In the rows, zero is written as 128.
Facts:
babrum: ξ 632
badan: ξ 204
bamin: τ drabrol,brutrazir
bazak: τ mubro,bifli
bedudi: α drisar; ξ 897
bekur: ξ 632
berul: ξ 409; τ trestu,trenu,bineske,dogu,klasak
bifli: ξ 897
bineske: Φ flimi; ξ 632
breke: Φ navo; ξ 312; τ klazas,zedi,stama,gatuk,flipi
bristul: ξ 632
brofu: ξ 632; τ kubror,nobrer
broskil: Φ nikin; ξ 409; τ trenu,bifli
brulek: Φ noklim; ξ 632
bugan: Φ disti; ξ 897
dapudo: ξ 632; τ suflol,zotre,storis
dela: α stoder; ξ 632; τ gebozul,saguk,luplo,kloplafam,gebrak
dogu: ξ 345
doklem: ξ 312
dorezul: α dudraklik; ξ 632; τ gusal,trestu
dostak: τ dogu
drabrol: α skateskar; ξ 204
drakun: τ bekur
dratratruk: α dridam; ξ 204
drebo: Φ gremu; ξ 409
dredi: α stifus; Φ stife; ξ 632
dreros: ξ 632; τ badan,pudrak,mastufer
dridam: ξ 897; τ bedudi,dudraklik,zotre,bineske,noklim
drofle: Φ noklim; ξ 632
fazis: Φ skateskar; ξ 632
fedron: α stama; Φ gremu; ξ 409
fiso: Φ skateskar; ξ 409
flagrus: τ velil,vivedrun
flidube: τ flomes,fedron,fiso,klasak
flipi: Φ navo; ξ 345
flomes: α gistul; ξ 632
flusa: Φ vafis; ξ 632
fonedok: α vafis; Φ lizaple; ξ 312
funel: α grebas; ξ 345
gatuk: Φ skateskar; ξ 409
geditru: α klazas; ξ 632
goriso: Φ noklim; ξ 632
gratris: ξ 897
grebas: τ nako,muguk,staskir
grobuk: ξ 345; τ teskul,kloplafam,gremu
grumun: ξ 312
gugar: Φ bosimi; ξ 409
gugrul: α bamin; Φ stife; ξ 632
gunil: ξ 632
gusal: ξ 632
gustek: τ nirom
kete: Φ klisin; ξ 204; τ bedudi,plefluplur
kidrin: α stefa; ξ 632
klasak: ξ 632
klazas: ξ 345
klisin: τ trestu,vafis
kloplafam: α stoder; ξ 312
leklaflo: α leto; ξ 632; τ gratris
leto: α bifli; ξ 632; τ taklar,vebrir,plifor,gratris
luplo: Φ mastufer; ξ 409
mafus: ξ 897
mase: Φ drofle; ξ 204
mastufer: ξ 345
moras: τ navo,stoder
nako: Φ gebrak; ξ 632
nedrim: α drisar; ξ 409
nedul: τ brulek,puzum
nirom: ξ 632
nobrer: Φ klasak; ξ 204
noklim: α plefluplur; ξ 632
nopiplol: Φ gremu; ξ 897; τ goriso,trotri,gebrak
nudim: α brutrazir; Φ dudraklik; ξ 632
nudrok: Φ stifus; ξ 345
nukludrum: Φ klazas; ξ 345; τ zedi,trenu,vebrir,ribiben
nutin: ξ 632; τ nedrim
perel: ξ 345
pitrazum: ξ 409; τ dogu,ribiben
plalaso: α drofle; Φ flimi; ξ 204; τ suflol,doklem,drilo,goriso,nedrim
plefluplur: ξ 345
pleska: τ simem,gugar,puzum
pleskol: ξ 632
plifor: ξ 345
pudrak: ξ 409
ribiben: ξ 897
ronina: ξ 204
saguk: α gebozul; ξ 204
sedrek: Φ moras; ξ 632; τ suflol,babrum,vebrir
simem: α bazak; ξ 897
skamuk: α dudraklik; ξ 204
skasi: ξ 632; τ velil,dudraklik,nedrim
skateskar: ξ 632
skefluk: ξ 632; τ pleskol
sketre: ξ 204; τ muguk,pudrak,storis,viskete
skufum: Φ ribiben; ξ 409; τ fuve,nikin
stadri: Φ fonedok; ξ 897; τ navo,vafis
stama: Φ ribiben; ξ 632
staskir: Φ dratratruk; ξ 632
stefa: α perel; Φ leto; ξ 204
stoder: ξ 632
stoskopi: ξ 345; τ nako,storis,dogu,bifli
suflol: ξ 897
taklar: ξ 632
tenosuk: Φ fonedok; ξ 897; τ brulek,bosimi
teskul: ξ 312
trenu: ξ 632
trikli: α drisar; ξ 345; τ gusal
trobe: ξ 409; τ saguk,gatuk,nudim
tronipek: Φ dratratruk; ξ 312
vafis: Φ trotri; ξ 409
vakim: α puzum; ξ 632
vano: Φ disti; ξ 632
vebrir: ξ 409
vedam: ξ 345; τ doklem,kidrin,bosimi,vopor,nedrim
velil: ξ 345
viskete: α fonedok; Φ funel; ξ 632
vivedrun: α disti; ξ 632
vopor: α nedul; Φ puzum; ξ 345
zasak: α stoder; ξ 312
ziplu: α moras; ξ 897
zotre: α nedul; Φ teskul; ξ 632

Known rows:
dridam: 123,128,130,136,129,144,135,136,143,135,124,138,123,112,131,129,123,135,124,132,146,130,119,150,126,123,92,119,118,133,140
kete: 120,137,160,110,121,135,146,113,144,153,120,154,149,127,144,119,103,127,128,135,144,112,118,140,126,102,128,109,130,157,114
nedul: 123,118,156,155,141,123,127,131,139,149,127,151,106,121,128,111,125,129,134,143,140,122,141,157,128,112,123,127,133,137,126
skufum: 144,101,187,90,168,180,235,126,150,167,142,193,170,142,98,139,107,97,130,136,121,72,122,163,150,173,126,166,88,101,72
dela: 143,110,139,142,114,143,106,124,125,148,152,132,105,128,108,124,152,150,137,89,121,166,126,141,142,179,97,95,124,134,144
vivedrun: 148,120,104,138,120,129,99,128,120,113,141,108,103,125,122,143,157,142,130,117,107,143,118,117,125,155,122,132,146,104,137
gremu: 140,155,89,111,119,129,138,146,104,89,138,112,98,195,115,101,136,101,143,144,105,102,160,155,96,117,156,139,122,139,149
navo: 126,137,113,133,133,105,128,142,119,108,141,119,119,138,138,110,138,114,130,136,116,138,155,114,127,121,136,139,113,141,127
drisar: 129,135,130,146,131,136,133,148,134,143,139,120,151,128,108,151,139,110,151,129,159,117,145,125,124,103,124,123,151,152,136
vebrir: 105,139,115,110,144,111,141,129,124,118,113,132,145,141,140,119,112,125,114,132,139,111,132,118,126,109,151,133,117,130,117
stama: 149,111,109,147,121,133,101,115,115,114,137,93,102,116,105,159,135,146,131,112,121,126,108,119,125,146,115,135,160,104,132
nudim: 148,118,109,134,121,132,97,116,119,117,135,105,107,125,117,155,149,149,129,112,111,134,105,116,126,155,128,131,159,97,131
poflanas: 128,127,140,128,128,126,130,128,128,132,129,129,130,129,130,124,126,122,132,132,126,130,133,129,130,123,132,129,128,136,126
drofle: 154,134,89,187,82,148,82,120,130,148,114,131,131,70,90,128,102,118,130,117,114,137,129,136,136,155,129,102,132,89,151
bineske: 148,114,113,140,120,135,100,116,118,118,136,101,105,120,112,157,143,149,131,112,117,131,106,121,127,152,119,131,160,103,132
kidrin: 147,120,104,141,124,127,99,126,121,113,141,111,99,126,123,143,157,143,129,120,107,140,120,120,124,154,124,133,148,101,135
skateskar: 135,70,133,132,120,112,124,142,145,101,162,100,104,69,106,108,180,129,125,116,131,168,144,95,87,141,84,120,118,102,146
bedudi: 123,149,90,121,137,135,120,151,139,132,135,131,149,141,128,156,166,134,132,120,147,119,123,114,119,123,133,116,153,121,135
flusa: 149,111,131,143,119,146,108,121,128,132,136,113,108,115,114,153,143,145,136,117,122,137,107,135,128,151,104,127,152,110,139
nedrim: 107,155,108,107,147,120,138,151,137,137,121,139,172,153,135,141,146,120,130,129,155,108,136,110,122,103,161,122,142,138,125

Rows:
No name comes twice in this set of rows, the named rows included.
127,129,131,139,129,119,135,139,125,121,137,125,121,127,129,115,125,113,133,138,127,135,151,129,128,118,122,136,112,145,131 : stifus
146,123,95,151,123,122,103,138,117,103,150,104,94,124,120,135,158,132,133,122,108,148,136,119,124,148,112,137,133,113,141 : klasak
142,105,108,160,120,126,105,116,102,120,159,100,93,124,84,133,132,144,133,83,129,145,134,123,137,165,100,108,130,126,134 : stoder
139,63,157,115,114,132,117,111,148,126,141,102,122,70,98,139,165,153,122,101,137,148,98,99,93,150,101,108,157,86,133 : fazis
123,130,116,126,131,137,131,133,137,126,127,136,124,123,132,131,132,137,121,128,136,127,118,136,126,130,109,124,122,122,133 : mafus
146,120,130,150,116,143,113,146,135,125,143,120,101,110,129,129,155,129,139,131,117,161,132,144,128,148,86,129,121,131,157 : leto
126,157,118,136,90,136,120,98,140,165,100,165,175,97,120,109,68,113,118,125,133,102,122,127,132,112,170,89,127,120,114 : mase
126,131,128,142,132,115,136,144,124,117,140,124,118,129,133,110,130,109,134,140,124,138,157,128,129,116,119,139,108,148,132 : disti
105,136,118,116,145,111,145,130,123,115,114,127,141,136,136,118,104,123,115,137,144,110,136,121,126,102,141,137,113,135,117 : vafis
165,104,139,111,162,148,211,135,124,126,178,161,136,152,90,130,137,83,139,133,84,88,155,130,143,184,139,184,88,92,71 : nikin
137,140,128,101,113,178,142,127,133,132,111,136,115,166,110,134,120,137,136,133,140,91,100,191,100,128,117,112,143,126,157 : nopiplol
128,124,138,135,127,126,133,127,125,129,128,123,127,124,124,125,117,120,133,132,132,126,136,131,129,119,126,132,126,139,127 : gistul

The same things again, as new rows of numbers:
Known rows:
tenosuk: 122,179,124,119,93,157,137,102,129,80,155,156,130,104,120,144,131,126,82,124,116,105,107,129,142,133,132,146,67,149,138,108,117,146,118,122,128,132,126,125,121,141,127,122,146,131
skufum: 118,116,173,113,116,156,117,117,135,123,144,141,131,103,132,149,108,99,126,120,116,112,127,114,143,154,93,129,115,157,141,98,119,150,138,123,134,149,105,147,118,131,131,117,142,127
nopiplol: 118,196,139,105,72,153,144,67,145,102,149,137,143,117,128,130,140,105,53,110,110,116,125,121,147,135,141,125,31,131,136,93,119,130,91,108,150,126,132,134,112,108,121,123,167,134
stadri: 121,118,127,111,113,133,138,103,134,68,138,150,128,101,127,151,107,105,112,119,110,99,102,91,129,141,67,140,94,147,148,111,111,132,147,118,131,129,117,151,114,120,140,131,146,130
funel: 127,103,145,130,132,137,122,136,129,140,131,124,132,124,130,119,121,125,131,127,132,129,134,124,132,139,117,117,147,150,126,116,134,141,128,134,136,137,120,133,128,131,131,119,117,131
vakim: 157,106,137,140,154,130,126,98,103,164,120,95,136,134,133,93,127,143,139,141,124,141,143,132,123,131,121,124,161,137,116,126,130,144,133,131,139,109,128,132,153,120,118,134,113,140
gugrul: 156,111,121,141,151,135,138,84,91,151,130,100,133,142,129,95,133,130,135,147,125,131,116,109,131,121,120,146,142,138,122,110,116,142,149,130,127,92,128,133,142,117,115,143,118,145
drilo: 120,164,116,128,114,134,131,148,143,132,130,141,121,126,126,138,143,140,117,125,130,132,137,147,126,112,173,118,121,105,119,154,139,111,94,130,126,137,145,106,120,142,125,116,126,120
vano: 165,96,119,127,149,135,134,89,104,163,126,101,132,141,134,105,128,130,144,145,121,134,130,112,133,125,127,136,136,134,121,118,115,143,156,129,139,98,132,130,147,122,112,136,121,146
flipi: 131,107,134,128,118,133,133,140,136,147,130,134,116,132,128,135,132,127,130,134,131,109,124,133,138,114,121,128,131,115,123,136,125,119,146,117,124,127,134,132,120,118,124,131,131,126
goriso: 145,157,120,191,162,155,144,120,107,127,131,101,121,155,123,105,164,128,133,153,141,127,114,182,149,122,166,163,95,91,102,150,124,129,152,128,115,124,131,89,146,93,121,177,113,126
lizaple: 128,115,121,124,120,136,123,108,127,129,136,131,129,129,132,136,123,120,131,126,128,138,122,107,120,137,127,115,131,141,134,125,129,132,123,141,128,117,126,127,121,143,137,114,130,137
dratratruk: 128,121,107,129,112,132,129,98,128,101,140,134,125,128,132,145,131,123,124,121,137,138,101,90,110,134,129,92,132,138,140,131,129,121,104,154,120,118,121,114,120,152,153,98,130,142
trenu: 145,98,108,129,150,97,134,155,122,171,98,117,121,149,133,103,133,150,152,135,131,125,148,142,121,103,109,133,174,93,111,165,137,103,149,111,129,111,144,133,142,108,116,148,116,118
bineske: 150,123,113,142,146,106,148,121,109,157,110,117,123,150,128,104,139,133,135,144,123,123,118,132,129,91,114,156,146,97,116,145,126,106,152,111,120,99,154,132,127,103,110,163,125,124
gebozul: 121,135,110,118,111,138,119,137,149,159,133,135,130,138,130,143,143,139,129,127,137,138,144,153,131,124,176,114,131,122,118,137,134,124,123,141,127,135,137,107,126,146,129,112,130,131
nikin: 122,102,123,144,126,123,120,125,126,126,134,119,128,148,124,129,129,121,129,133,153,135,113,119,122,136,139,121,132,157,132,120,132,133,125,156,118,123,133,126,115,135,139,120,131,143
skamuk: 128,107,118,136,111,119,118,113,114,131,139,140,132,123,126,142,134,141,130,124,143,133,110,85,111,132,100,76,127,120,152,125,134,118,96,153,117,158,106,110,129,154,156,101,140,142
dudraklik: 114,159,122,147,102,104,127,161,125,157,129,147,130,147,114,134,148,142,114,135,150,133,126,140,125,113,141,130,107,99,139,133,138,104,117,141,102,164,133,111,128,140,128,145,140,124
staskir: 143,106,114,138,149,110,143,115,100,144,114,117,126,146,127,102,134,132,141,145,119,125,123,118,123,101,107,154,143,113,121,131,121,114,153,116,121,93,145,136,135,105,113,157,128,129

Rows:
No name comes twice in this set of rows, the named rows included.
152,119,117,122,142,118,129,132,118,177,106,122,128,125,136,109,141,160,145,131,119,135,163,154,130,100,139,125,160,88,106,159,133,119,133,109,141,116,153,121,155,122,108,132,114,119 : babrum
132,217,152,120,132,146,127,111,126,120,136,143,140,86,129,119,134,138,103,117,104,147,142,138,131,145,157,136,104,126,128,116,130,150,93,119,139,150,121,120,151,141,115,117,144,116 : vedam
103,146,117,151,124,94,140,167,136,110,120,137,118,150,119,125,137,133,123,131,145,127,106,144,116,108,142,143,127,118,134,136,139,97,113,135,106,128,148,122,97,123,137,146,130,122 : storis
126,151,141,137,119,158,144,133,147,119,140,137,116,135,134,125,141,139,109,130,125,118,125,159,136,100,169,140,133,132,102,142,133,134,110,121,134,87,153,116,100,124,116,125,123,121 : vopor
121,198,106,121,134,109,139,102,132,46,125,143,125,104,126,143,125,118,121,109,105,154,98,79,96,143,119,120,104,112,153,135,130,110,92,139,120,140,126,123,132,144,151,108,148,119 : sketre
129,189,107,127,132,146,128,111,151,88,135,132,135,121,133,138,129,117,115,118,110,160,128,119,123,149,193,138,99,159,121,131,121,146,106,142,141,111,145,119,127,147,131,109,131,127 : nedul
124,127,127,119,80,142,132,62,147,158,139,112,142,174,134,123,153,109,77,121,138,135,125,121,135,119,159,97,79,135,126,106,133,112,103,130,135,101,150,128,100,104,128,118,154,149 : gremu
106,110,136,128,97,140,117,159,150,109,146,134,130,122,122,139,123,144,102,124,155,98,136,155,140,135,135,116,127,148,126,119,135,140,117,138,136,140,115,123,106,137,138,118,116,133 : simem
129,164,149,110,148,112,134,138,127,110,111,141,133,85,131,127,119,124,136,110,91,135,143,106,119,137,85,132,134,107,134,136,129,121,118,104,139,153,118,142,149,117,125,128,144,105 : stoskopi
102,168,167,132,127,123,139,144,135,80,133,148,121,103,121,136,113,106,112,117,113,112,111,117,130,138,87,159,104,132,147,111,128,122,127,113,117,150,113,151,109,108,128,140,152,106 : broskil
148,150,133,195,187,133,146,141,105,95,118,91,120,146,126,99,149,122,149,143,137,124,118,171,134,129,111,149,124,81,110,162,124,117,153,125,123,143,106,101,154,78,131,176,112,113 : noklim
115,98,126,117,104,139,124,122,139,93,144,137,127,121,124,151,117,117,108,128,139,102,118,124,139,139,111,126,103,152,138,107,120,140,142,130,135,131,117,138,113,129,140,124,127,134 : bugan
101,104,173,123,85,147,134,81,146,135,143,116,138,157,131,132,126,81,82,120,135,109,106,108,149,141,108,124,64,161,142,71,123,124,137,124,127,118,135,155,87,91,125,133,161,147 : drebo
149,121,100,143,142,124,136,113,111,172,119,114,131,153,128,108,139,136,139,147,125,135,131,133,132,102,136,153,129,117,115,139,118,126,157,122,124,93,147,125,136,115,109,154,122,134 : stama

The same things again, as new rows of numbers:
Known rows:
tenosuk: 82,81,166,161,136,90,124,147,150,178,146,104,148,138,131,159,105,120,123,114,111,145,136,130,127,123,153,131,132,129,111,115,118,133,159,117,158,101,178
dorezul: 139,156,121,129,129,160,96,127,103,132,85,126,118,75,183,129,139,160,132,100,114,106,127,127,153,143,108,145,120,153,141,144,81,109,112,118,118,152,115
dela: 139,151,134,90,97,143,120,107,91,119,135,117,108,79,200,138,149,116,138,122,95,104,149,110,123,162,107,164,156,158,109,148,125,113,105,123,138,110,140
grobuk: 75,63,152,159,122,95,143,173,144,170,155,85,146,161,145,150,91,129,139,109,102,120,130,139,139,121,169,138,96,113,102,106,149,124,168,139,152,119,167
vebrir: 98,99,119,148,115,132,156,129,139,112,142,126,124,162,150,138,112,116,131,126,135,102,96,135,145,140,166,91,129,133,137,154,105,143,136,122,117,147,157
dapudo: 122,130,117,120,117,156,109,93,125,109,116,114,115,64,174,147,145,142,155,115,120,125,130,129,131,157,125,162,131,154,148,138,99,131,107,120,127,133,117
taklar: 124,135,112,107,106,154,109,95,135,108,101,120,111,93,157,142,150,138,156,111,127,121,133,132,143,147,121,130,149,150,138,141,110,136,101,116,120,144,102
bristul: 130,127,119,94,107,149,112,109,133,117,99,112,105,80,160,142,151,130,144,115,118,110,139,131,145,147,106,136,150,146,132,132,117,136,104,116,124,145,98
doklem: 88,69,136,158,129,105,158,131,144,127,176,137,139,191,143,126,113,97,124,147,128,95,128,138,119,134,169,90,109,155,133,162,116,149,150,126,126,135,175
kloplafam: 108,97,144,137,111,101,173,151,107,126,184,147,121,208,172,108,117,82,103,146,114,86,142,110,123,141,157,85,133,144,99,178,131,139,156,129,139,123,192
vedam: 69,63,151,175,124,97,135,160,142,166,167,84,151,156,148,154,93,133,147,111,101,126,125,142,130,124,174,148,90,118,105,114,145,124,165,137,153,110,182
gremu: 99,114,136,131,119,106,157,128,150,150,132,109,133,131,151,129,114,111,184,120,114,108,129,127,151,118,121,105,120,145,97,156,132,147,109,134,117,135,116
gunil: 131,128,117,97,111,151,113,110,130,118,94,111,107,85,163,141,149,132,145,117,118,111,139,129,143,146,102,138,148,146,136,134,119,134,106,117,126,145,96
fonedok: 104,103,171,171,150,78,154,167,129,156,142,135,130,161,129,135,103,89,72,135,122,112,130,135,125,122,131,72,143,138,136,133,78,155,168,111,131,129,196
sedrek: 121,139,127,116,127,145,110,93,134,120,110,113,121,59,166,156,139,142,149,118,113,125,130,128,133,151,123,156,144,151,141,142,92,137,99,114,131,129,124
sketre: 112,110,128,146,129,131,125,125,130,124,126,125,119,94,167,126,124,147,140,117,117,131,147,128,126,148,146,150,113,137,143,136,107,146,137,128,140,132,130
luplo: 97,93,137,129,128,112,153,132,149,135,146,114,130,156,138,152,107,97,122,137,114,88,108,133,139,136,143,95,137,138,125,149,112,138,132,116,122,133,163
nedul: 106,103,141,133,111,106,137,126,138,122,144,87,115,105,152,149,134,115,138,129,105,110,141,153,113,134,131,133,121,128,133,115,128,154,126,130,125,132,138
drebo: 97,111,148,141,142,98,190,150,153,152,132,118,127,128,154,129,81,97,149,134,109,88,105,120,159,122,129,96,121,127,110,166,107,162,123,131,112,138,144
fiso: 116,106,135,121,141,101,146,126,131,134,126,137,112,160,144,157,97,148,105,151,109,95,91,140,147,151,190,108,125,86,124,157,111,158,119,105,126,169,155

Rows:
No name comes twice in this set of rows, the named rows included.
100,98,122,143,118,129,160,140,139,112,138,122,117,156,154,134,108,114,122,125,131,102,102,133,149,140,158,93,131,128,139,153,106,144,143,121,119,147,154 : pudrak
125,130,121,114,120,152,115,108,127,112,102,115,105,61,172,140,143,142,145,114,111,119,139,129,141,152,116,158,138,141,147,133,104,134,110,120,128,141,107 : dreros
103,93,147,131,145,109,163,154,141,145,128,116,121,119,152,147,92,105,105,138,105,89,114,128,143,142,134,116,138,125,133,138,101,140,147,115,131,133,166 : skufum
143,126,121,77,119,130,97,96,118,129,90,126,100,94,154,156,147,158,135,138,104,102,131,145,142,156,129,149,135,114,123,139,125,141,86,101,126,166,97 : skateskar
101,81,135,138,133,119,157,140,130,127,150,108,124,124,162,140,100,104,119,133,110,83,114,137,135,144,144,124,116,137,139,139,109,132,146,125,126,134,166 : trobe
80,91,132,170,109,111,127,132,149,140,156,110,144,183,140,144,119,143,155,108,132,143,126,137,136,124,181,108,113,127,112,136,139,139,145,130,139,129,152 : suflol
95,66,136,145,136,98,163,148,146,139,162,134,128,184,141,120,109,94,115,146,122,87,135,135,123,134,154,89,112,144,132,155,120,151,156,126,126,143,166 : teskul
85,85,145,178,130,109,134,153,134,147,154,105,138,137,158,139,105,142,139,108,112,138,134,131,130,131,174,149,93,118,126,126,128,139,163,137,147,123,161 : dridam
107,117,137,139,137,119,119,123,139,136,123,123,126,101,155,134,127,141,139,120,117,135,147,125,130,140,137,142,126,136,133,140,105,149,125,121,145,130,134 : kete
113,116,122,133,117,130,120,122,140,122,117,130,118,125,152,127,138,141,144,116,130,132,148,127,138,139,137,121,129,136,131,140,120,147,128,123,134,143,116 : badan
115,101,147,139,121,97,178,168,104,126,174,146,109,188,183,104,103,93,96,145,107,91,143,105,125,143,158,98,127,132,109,170,125,142,161,133,142,125,190 : zasak

